(in the rows, 128 means zero)
Each row of numbers stands for one node and depends on some of the facts below. Use the named rows to name the rest.

There are 2 kinds of fact about the nodes: δ, ω.
(bena, δ, miplil); (birodrun, δ, totram); (bogri, δ, pluserim); (brasul, δ, tebo); (bravis, δ, griklizum)
(bribi, δ, futoples); (brodom, δ, bogri); (bubra, δ, flevi); (budol, δ, roskeflor); (budral, δ, lobol)
(bula, δ, tebo); (defli, δ, mumek); (deskin, δ, grinul); (dires, δ, griklizum); (dredo, δ, muvak)
(dreklan, δ, bogri); (drivun, δ, plumor); (drukos, δ, troster); (druti, δ, zikek); (druvobe, δ, flokles)
(duba, δ, tedam); (duflon, δ, veral); (dugos, δ, miplil); (feve, δ, veral); (fleda, δ, klikistik)
(flefel, δ, totram); (flevi, δ, fidrik); (flidifla, δ, moge); (fligros, δ, plifak); (fliten, δ, muvak)
(flokir, δ, sevu); (fluven, δ, miplil); (futir, δ, plumor); (futoples, δ, stostes); (gamek, δ, stostes)
(gedu, δ, konuk); (geklida, δ, koplovi); (griklizum, δ, totram); (grinul, δ, veral); (gripul, δ, stisetas)
(grostum, δ, roskeflor); (grugre, δ, stisetas); (grukir, δ, druti); (grukor, δ, skadagak); (grulibram, δ, tebo)
(gruske, δ, sevu); (gugris, δ, plifak); (guroplik, δ, plaran); (kedil, δ, flevi); (klames, δ, roskeflor)
(klaskor, δ, zikek); (klepas, δ, stisetas); (klifle, δ, lobol); (klikistik, δ, sevu); (kloda, δ, stipli)
(klolos, δ, fidrik); (klotes, δ, gruske); (konuk, δ, rastem); (koplovi, δ, fidrik); (kosur, δ, sevu)
(kunik, δ, ratrulis); (lega, δ, futoples); (lino, δ, troster); (lito, δ, bogri); (lobol, δ, plifak)
(loklal, δ, ratrulis); (mebo, δ, stipli); (miplil, δ, lipur); (moge, δ, sevu); (moken, δ, flokles)
(moti, δ, skadagak); (mumek, δ, plumor); (mupe, δ, roskeflor); (muvak, δ, pluserim); (nastemi, δ, sevu)
(nelo, δ, tedam); (nemam, δ, konuk); (nifil, δ, tebo); (novu, δ, stostes); (nuflek, δ, sipli)
(nuzepel, δ, grinul); (pagu, δ, druti); (paskir, δ, sipli); (pelak, δ, stostes); (pila, δ, flevi)
(plaran, δ, plifak); (plekla, δ, miplil); (plifol, δ, stostes); (plugo, δ, briklun); (pluplek, δ, miplil)
(poplo, δ, zikek); (puvikom, δ, staflestul); (ratrulis, δ, briklun); (ristam, δ, briklun); (roflus, δ, plugo)
(rolak, δ, roskeflor); (roskeflor, δ, plumor); (sabi, δ, skadagak); (saklotrin, δ, koplovi); (sapes, δ, plumor)
(sibruplok, δ, tebo); (sidor, δ, stostes); (silel, δ, stipli); (sipli, δ, stipli); (skadagak, δ, totram)
(skadi, δ, konuk); (skiston, δ, lipur); (skupi, δ, koplovi); (sodi, δ, troster); (sodrelen, δ, rastem)
(staflestul, δ, stipli); (staflim, δ, flokles); (statal, δ, stipli); (stokil, δ, muvak); (stovan, δ, staflestul)
(stukidak, δ, lipur); (sulo, δ, sidor); (supir, δ, rastem); (tadak, δ, troster); (tebo, δ, flokles)
(tedam, δ, pluserim); (tede, δ, stisetas); (tragun, δ, bogri); (trakirak, δ, flevi); (trifa, δ, futoples)
(trikluk, δ, plaran); (trinam, δ, gamek); (triskul, δ, muvak); (trogilek, δ, tebo); (troster, δ, zikek)
(turu, δ, flevi); (vastun, δ, stisetas); (vefla, δ, sapes); (vodol, δ, stostes); (vunun, δ, miplil)
(vuplim, δ, plumor); (vusiro, δ, tebo); (vuvas, δ, flevi); (zemo, δ, tebo); (zotra, δ, miplil)
(zuskobrel, δ, totram); (zutir, δ, stipli); (birodrun, ω, futoples); (bogri, ω, plaran); (brasul, ω, griklizum)
(bravis, ω, tebo); (bravis, ω, budral); (briklun, ω, turu); (brodom, ω, kedil); (budol, ω, griklizum)
(budral, ω, futoples); (bula, ω, futoples); (defli, ω, klames); (dreklan, ω, poplo); (drivun, ω, rastem)
(druti, ω, paskir); (druti, ω, veral); (duflon, ω, sulo); (duflon, ω, sapes); (feve, ω, stovan)
(fidrik, ω, budol); (fleda, ω, trifa); (flevi, ω, trifa); (flidifla, ω, lobol); (fliten, ω, klifle)
(flokir, ω, turu); (futir, ω, vastun); (gamek, ω, stukidak); (gamek, ω, trifa); (gamek, ω, tede)
(gedu, ω, griklizum); (grinul, ω, rastem); (grinul, ω, gruske); (grostum, ω, poplo); (grostum, ω, loklal)
(grukir, ω, klames); (grukir, ω, stukidak); (grukir, ω, zuskobrel); (grulibram, ω, klifle); (grulibram, ω, trikluk)
(gruske, ω, fluven); (gugris, ω, flevi); (gugris, ω, stostes); (kedil, ω, vodol); (kedil, ω, pelak)
(kedil, ω, griklizum); (klaskor, ω, fluven); (klepas, ω, zuskobrel); (kloda, ω, zotra); (klolos, ω, druti)
(konuk, ω, fliten); (konuk, ω, staflim); (konuk, ω, zemo); (kosur, ω, dires); (kosur, ω, tedam)
(kosur, ω, plaran); (lega, ω, tebo); (lipur, ω, vuvas); (lipur, ω, zemo); (lipur, ω, sapes)
(lito, ω, kosur); (loklal, ω, turu); (mebo, ω, futoples); (miplil, ω, flokir); (moge, ω, plekla)
(moge, ω, vastun); (moken, ω, tede); (moti, ω, skadagak); (mupe, ω, pelak); (nemam, ω, fliten)
(nifil, ω, tebo); (nuzepel, ω, mupe); (pagu, ω, moge); (paskir, ω, pelak); (pelak, ω, griklizum)
(pila, ω, bravis); (pila, ω, stostes); (plifak, ω, griklizum); (plumor, ω, gedu); (poplo, ω, lino)
(poplo, ω, gedu); (poplo, ω, vusiro); (puvikom, ω, trinam); (ristam, ω, rastem); (ristam, ω, sidor)
(roskeflor, ω, guroplik); (sabi, ω, skupi); (saklotrin, ω, ristam); (sevu, ω, sibruplok); (sibruplok, ω, pelak)
(sibruplok, ω, vuvas); (sibruplok, ω, veral); (sidor, ω, vodol); (sidor, ω, stukidak); (silel, ω, tebo)
(silel, ω, tadak); (sipli, ω, plifak); (sipli, ω, bogri); (skiston, ω, stukidak); (skiston, ω, grinul)
(skupi, ω, druti); (skupi, ω, dredo); (skupi, ω, stovan); (sodrelen, ω, kedil); (staflestul, ω, klifle)
(staflestul, ω, fluven); (staflim, ω, klames); (stisetas, ω, trogilek); (stokil, ω, poplo); (stostes, ω, vunun)
(stostes, ω, vodol); (stovan, ω, griklizum); (stukidak, ω, tebo); (sulo, ω, griklizum); (supir, ω, plugo)
(supir, ω, plaran); (tadak, ω, gedu); (tebo, ω, vodol); (tedam, ω, plifol); (tede, ω, vodol)
(tede, ω, kedil); (totram, ω, feve); (trifa, ω, griklizum); (trifa, ω, stostes); (trikluk, ω, duba)
(trikluk, ω, budol); (trinam, ω, kedil); (troster, ω, druvobe); (vuplim, ω, paskir); (vuplim, ω, flokles)
(vuvas, ω, sapes); (zemo, ω, plumor); (zemo, ω, pelak); (zemo, ω, trogilek); (zikek, ω, birodrun)
(zikek, ω, zutir); (zikek, ω, drukos); (zuskobrel, ω, vodol)

Some rows with their names:
[153 131 133 116  93  27 182  96 122 109 163 168 120 159  89  95  55  97
 139 178  76 130 104  99 100  63 132 135 146 127 113  91 120 160]: nifil
[143 129 115 107 140 134 141 136 125 136 155 130 128 135 124 138 133 133
 144 133 124 110 132 129 133 135 129 130 124 123 112 161 120 136]: skadi
[122 129 113 112 135 132 127 102 131 138 132 140 132 141 150 133 142 129
 109 111 142 128 131 125 119 155 129 138 114 122 128 169 111 126]: stipli
[140 136 124 115 144 122 137 135 126 144 144 135 130 132 126 133 126 143
 133 129 118 108 134 136 140 133 126 135 129 126 118 144 127 141]: kloda
[115 147 130 128 134 127 117 103 129 146 117 140 125 139 146 126 136 129
 100  99 144 123 134 130 131 150 124 139 127 124 132 131 130 118]: staflestul
[134 122 124 121 129 136 120 131 130 137 136 116 128 144 123 126 132 131
 144 133 126 121 124 122 128 135 122 122 130 135 111 149 138 133]: fligros
[111 146 127 126 129 131 119 104 134 137 120 131 122 136 143 134 141 126
 100 115 151 119 134 124 128 153 125 135 114 121 128 138 125 124]: plaran
[149 124 134 132 121  80 154 126 121 130 135 133 124 154 115 124  90 119
 168 159 109 122 116 104 106  94 130 124 127 141 115 126 114 152]: moken
[162 123 139 104  81 172 150 146 170 158  63  95 155  53 128 167 143 161
 165 150  78  71 140 131 188  79 131 142 145  82  98  98 124 116]: vunun
[125 142 144 150 154 113 113 122 123 158 107 129 116 146 155 118 101 163
 154 111 154  95 128 150 138 122 124 139 122 142 146 149 123 131]: trinam
[118 148 129 135 126 125 108 106 129 150 138 137 121 160 131 124 127 140
 117 111 144  77 130 141 153 134 114 142 133 121 118 127 150 134]: bribi
[136 131 107 115 121 123 139 115 128 160 155 162 137 151 150 130 138 146
 124 114 131  95 132 146 142 128 125 139 118 111 145 150 106 113]: drukos
[166 118 133  91 104 176 149 154 168 162  69  85 153  55 115 166 151 160
 182 157  68  77 140 123 182  92 133 136 153  92  77 126 129 121]: plekla
[111  87 145 129 125 112 106 155 118 132 110 165 128 146 111 125 143 149
 178 118 142 142 100 123  87 147 112 137 153  90 135 142 158 117]: budral
[140 100 113 141 139 143 102 110 112  80 127 159 150 124 160  91 139 130
 107 132 100 111 134 128 137 104 122 129 146 126 167 115 127 135]: gedu
[151 117 121 119 118  87 161 130 126 132 159 142 134 158 123 131 115 107
 161 155 101 114 121  97 101 101 129 117 122 139 108 144 102 151]: druvobe
[105 156 144 125 122 139 120 107 144  92  78 108 126 106 154 159 138  88
  84 121 142 183 130  98  86 166 148 120 105 118 114 127 110 127]: sapes

Rows to name:
No name comes twice in this set of rows, the named rows included.
[128 134 143 141 130 149 102 129 130   5  78 109 133  74 173 144 140  75
  86 153 109 176 130  83  90 125 140 115 122 124 128 103 121 156]  budol
[135  90 126  89  95 140 134  73 170 134  70 123 136  82 115 100 112 153
 122 131  99 171 116 133 142 133 121 150 162 101 132 144 145  85]  stukidak
[138 112 149 150  83  17 160 136 101 116 141 207 126 176 114 133  94 103
 176 160 106 112  97  78  66  59 135 135 129  91 125  66 112 157]  bula
[151 128 126 114 114  29 166  62 138 102 133 159 106 143 115 106  34 115
 141 172 114 155 101 101  98  87 131 154 116 126 140 146 109 152]  tebo
[150 104 124 104  97 150 143 123 152 157  95 120 146  89 123 129 130 148
 152 136  94 127 125 133 150 104 127 130 147 104 129 123 122 101]  skiston

The same nodes again, as new rows of numbers:
Some rows with their names:
[120 121 113 117 149 119 155 121 125 107 127 117 131 126 105 129 140 138
 129 127  96 124 137 129 139 117 130 133 136 138 117 132 136 124]: trikluk
[ 71  91 101 122 191  94  89 126 101 148 165 126 136 114 126  99 154 131
 110 127  58 110 103 130  85 149  90 181 155 123 113 138  99 105]: grulibram
[133 133 124 127 139 139 124 136 123 151 112 147 147 135 134 114 125 167
 158 107 169 106 127 117 140 114 131 134 115 171 128 146 142 130]: nuflek
[117 118 109 123 164 117 144 122 130 113 132 109 135 137 110 114 137 133
 120 136  90 133 138 123 139 124 140 133 130 133 113 129 147 129]: ristam
[ 78  76 124 122 169  92  76 135  97 108 136 120 145  95 129  86 121 139
 117 117  81 124  94 169  99 162 101 207 188 113 141 136  52 131]: zemo
[135 134 124 137 142 133 118 140 123 153 127 139 139 137 139 129 113 163
 147 107 162 121 112 123 125 119 130 133 123 159 133 134 147 123]: vastun
[133 139 116 119 159 122 153 148 113  98 129  75 120 149 100 137 127 141
 112 146 116 124 116 149 152 131 136 150 120 121 134  80 114 104]: klolos
[151 162 149 118 116 148 141 133 129 118 136 109  87 148 123 143 156  83
  92 180 101 129 120 147 150 128 130 135  87  88 140  80  90 100]: fidrik
[ 89 103 109 125 174 107 112 125 107 129 155 118 137 119 119 111 140 133
 113 129  75 116 118 133 113 139 111 161 148 129 120 136 115 118]: staflim
[122 115 152 136 142 107 104 133 124 169 157 108 138 146 127 142 112 133
 146  70 192 134 123 158 124 100 139 100 115 143 135 144 149 124]: vefla
[122 123 129 169 123 115 144 125  66 187 122 131  99 108 166 130  66 199
 208 144 135 140 122 112 118 133 150  78 151 118 142 109 162 127]: zotra
[131 122  89  82 151 113 121 156 181  83  77  91 149 138 149 120 110 131
 113 119 123 182 127 115  94 142  83  88 170  96  82 109 141 143]: brodom
[ 61 137 108 129 111 129 145 142 115  84 159 111 160 100  84 132 117 132
 114 140 139 106 166  99 166 157 165 137 130 152 113 141 118 145]: bravis
[131 141 152  97 100 148 146 111 135 120  91 162 131 123 129  87 162  72
 118 158  95 102 160 125 165 116 143 125  94 137 119 142 104 159]: troster
[137 129 124 137 141 135 116 139 124 149 122 138 138 133 134 128 114 166
 150 106 167 120 115 122 128 122 128 134 124 158 133 138 144 123]: skadi
[122 126 127 172 126 115 142 124  66 190 119 131 102 111 164 130  74 198
 205 148 139 137 127 102 117 137 149  81 152 112 141 110 163 130]: vunun
[106  66 176 124 140  67 115 120 119  81 130  63 141 130  91 120  99 110
 130  62 171 168 133 232 141 105 164 123 164 109 149 140  86 165]: mupe

Name these rows:
No name comes twice in this set of rows, the named rows included.
[ 81 137 115 125 125 134 141 134 121  99 146 111 156 105  88 120 118 135
 115 130 125 105 173 108 173 147 153 144 145 147 117 142 128 140]  silel
[117 116  95 194  95 129 137 110 137  62 190 115 153 107  70 168 114 138
  80 130 138 138 148  90 139 181 163 179 162 138 142 146 176 135]  lega
[137 137 150 117 104 141 136 108 133 117 117 150 122 126 133 115 151  71
 107 161  86 122 144 132 145 123 141 125 106 119 126 131 116 148]  totram
[148 161 119 133 148 142 126 168 114 153 129 100 117 163 125 145 117 172
 135 131 182 118  92 132 141 127 125 149 101 135 149  82 118  86]  geklida
[161  83 121 150  97 126 161  84 168  43 106 133 101  82  68 169 156 188
 132 100 151 172 122 164 114 140 126 184 199  83 163 159  79 122]  pelak
[ 86 110 115 138 168 117  56 146  96 195 166 154 142 113 157 109 127 159
 136 105 129  93  85 117  82 152  78 182 149 141 134 145 100  97]  vusiro
[191 181 127 116 125 148 126 177  95 154 126  79 128 156 123 153  92 147
 134 107 182  67 113 140 158 137  76 154 131 138 158  37 127  55]  turu
[108 117 120 138 158 121  84 144 111 173 147 148 136 126 148 116 126 161
 143 107 146 110  97 119  98 138 100 160 136 147 137 139 117 110]  druvobe
[156 178 139 113 144 150 157 138 130 134 145  87  73 179 115 148 176  88
  80 202  95 128 111 136 154 122 132 134  59  76 141  58  96  74]  flevi
[137 132 145 125 124 135 134 106 142 129 134 143 108 142 139 117 156  71
 100 170  64 141 133 131 139 116 150 122  92 111 123 130 127 140]  grinul
[120 141  98  90 156 132 117 167 177  75 129 102 148 119 146 141  95 141
 120 115  82 175 130 125 120 127 110  95 155 128  79 121 137 137]  lito
[115 137 120  92 131 138 156 125 121 102 116 127 155  99  88 108 135 137
 142 108 102  80 176 125 177 118 126 138 145 163 112 138 121 128]  tadak
[153 168 147 121  96 172  75 162 182 143 125 168 122 129 199 142 102 106
 118 138 133 172 107 118 114 127 113  89 111 117 110 137 118 141]  pluserim
[113 124 114  89 131 145 180  97 157  98 109 141 106  84  71 152 191 180
 157 108 126 123 164 131 144  98 111 129 152 108 116 164  88 100]  stovan

Now the same nodes, written a new way:
Named rows:
[149  87  50 107 104 191 153 147 126 119 158  83  31  92 128 117 130 111
 191 157 183 149 111  90  88 114  74 120 119 122 124 119 115 188  86  63
 151 111   5  32 138 119 156]: mupe
[108 122  83 143 162 132  86 113 120 141 155 129  71 164 165 165 160  93
  90  84  69 174 121 171 118 142 222 139 120 148  27  63 116 160 136 195
 140 169 105 136 154 159 105]: bubra
[134 129 133 113 127 148 130 108 126 115 107 128 140 123 161 149 116 123
 142 102 147 142 138 131 136 112 129 141 113 140 130 130 129 113 145 148
 143 138 123 148 144 139 128]: zutir
[150 142 195 139 133  84 101 131 113 167 182 173 123  79 119 134 165 138
 121 149  81 123  74 152  93 152 108  77 114 118 155 184 136 109 107 113
  62  78 151 100 109 121 112]: bogri
[116 131 124 132 118 129 124 139 153 117 124 119 142 119 136 146 127 142
 133 126 143 121 136 129 135 113 110 115 129 120 145 108 111 126 139 145
 142 134 118 132 138 128 126]: kloda
[102 141 146 128 116 128 103 139 154 107 110 109 136 131  94 151 145 140
 127 140 127 150 160  93 132 123  96 120  99 115 158 114 109 156 145 135
 151 148 122 135 150 110 103]: silel
[115 125  91 137 158 136  93 115 116 137 146 131  77 153 158 162 147  97
  96  87  82 164 121 163 118 139 204 141 118 146  46  75 121 151 136 184
 136 162 112 137 149 153 112]: geklida
[142 123 166  92 151 144 149 111  76 141 129 133 149 132 125 121 130 113
 125 131 124 111 117 109 116 146 151 142 127 136 104 164 135 104 137 116
 126 125 143 158 111 121 133]: lobol
[125 115 129 110 175 134 121 120  73 157 163 133 100 157 132 132 159  91
  86 119  72 131 105 137 112 162 217 140 131 137  28 115 124 137 133 154
 123 152 126 150 125 133 119]: koplovi
[163 153 175 140 127 103  78  85 131 131 147 188 107  72 173 171 154 126
 143  95  86 184  93 184 101 113 104 105  88 136 173 182 161 112 117 127
  67  86 134  96 147 145  90]: tragun
[117 128 126 140 121 117 117 141 145 120 130 129 132 122 122 120 132 143
 124 130 142 123 135 126 138 122 117 118 132 119 148 116 115 135 125 144
 133 134 123 131 136 134 127]: klepas
[104 103  98 132 136 104  77 110 127  67 146 154 127 120 130  51 162 146
 101 101 174 123 143 126 154 111 100 115 184  87 155 130 114 151 112 143
 103 152 123 127 146 170 153]: tede
[ 85 136 138 140 123 138 133 167 159 131 123 110 144 109 166 159 122 146
 132 110 152  99 127 119 164 125 110 101 115 110 162 119  80 109 151 157
 124 139 109 151 146 124 153]: klaskor
[176 101 124 102 148 174 156 136  68 153 128 119  87 115 117  95 129  85
 179 152 149 114 100  82 106 154 145 147 121 156  91 190 115 136  95  97
 141 108  72 105 120 114 131]: sapes
[116 134 125 142 124 115 117 154 154 126 126 123 142 126 122 120 126 137
 132 125 141 118 128 131 140 124 119 114 131 121 144 118 116 126 123 153
 132 132 131 130 132 131 131]: gugris
[ 97 125 115 147 168  90  99 183 110 183 182 122 104 166 106 110 159 100
  79 133  69 103  92 143 129 179 219 104 147 129  33  90  97 149 116 186
 121 160 134 133 121 138 126]: flevi
[135 130 137 115 137 140 131 110 115 123 117 132 139 128 149 140 122 121
 133 108 135 138 132 134 132 123 142 150 115 138 122 135 132 113 140 133
 135 129 132 149 133 134 132]: klotes

Which node is each row?
No name comes twice in this set of rows, the named rows included.
[175  98  66 160  98 163 107 148 142 148 118 121  55 110 123 103 115  93
 213 164 169  97 125  89 130 130  86 121 138 160 124 145  77 184  85 122
 170  96  25  63 144  99 108]  grostum
[126 119 155 116 137 120 154 157 107 153 157 115 146 121 100 118 141 141
 113 156 125  93 108 109 118 148 133 109 139 114 119 133 115 115 129 117
 126 123 139 134 108 112 144]  konuk
[132 137 132 122 141 144 134 126 126 126 115 126 140 124 151 143 115 128
 139 105 149 136 120 137 131 121 142 140 110 145 130 134 128 102 135 151
 138 128 129 147 130 146 129]  klifle
[129 121 168 112 142 121 150 151  92 153 152 127 151 130  92 113 140 137
 107 163 120  86 107 109 122 155 140 114 147 118 112 145 116 110 131 118
 124 126 146 144 100 106 141]  moge
[ 50 102  42 114 151  93  59 116 125  93 202 116  79 173 158  82 170  90
  50  83  87 159 125 175 127 118 165 100 194  78  36  39 131 206 124 151
  85 187  94  85 158 192 154]  kedil
[ 84 111 174  96 127 161 175 156  95 139 160  92 145 101 142 162 140 149
 106 143 131  81 118  86 134 145 113 100 119  87 136 131  88 110 171  96
 107 138 112 156 122  92 179]  druti
[142 126 148 147 120  79  60  94 142 106 180 201 108  65 163 121 171 150
 120 101 110 148  91 188 111 106  75  72 144  93 186 158 148 130 106 128
  52  88 130  74 142 158 124]  brodom
[150 112 124 121 122 141 136 151 101 172 142 112 108 128  92 102 125  98
 160 180 125  82 109  82 114 162 111 114 142 138 100 156 102 154 111  89
 139 101  84  94 114  88 122]  plumor
[156  98 122 111 129 155 153 159  89 156 153 111  85 117  94  90 142 107
 163 174 146  95  98  77 104 158 120 121 137 130 106 165 107 149  97  89
 136 110  78  94 110  98 143]  vuplim
[110 138 131 141 129 112 124 160 149 138 132 122 148 128 125 122 120 136
 128 133 135 110 123 128 141 133 127 108 136 122 140 120 111 121 133 148
 131 128 137 131 128 130 131]  fleda
[ 97 154 156  58 136 121 143 126  94 150 112  85 199 162 157  96  84  57
 141 128  99 116 129 123 135 138 126 132 145 125  82 168 161 118 144  83
  98 129 142 116 129 135 139]  griklizum
[117 121 119 126 117 125 117 138 149 110 136 123 147 117 139 137 130 147
 131 118 157 112 135 134 143 106 103 108 140 115 144 103 110 122 140 147
 140 134 118 131 139 132 138]  puvikom

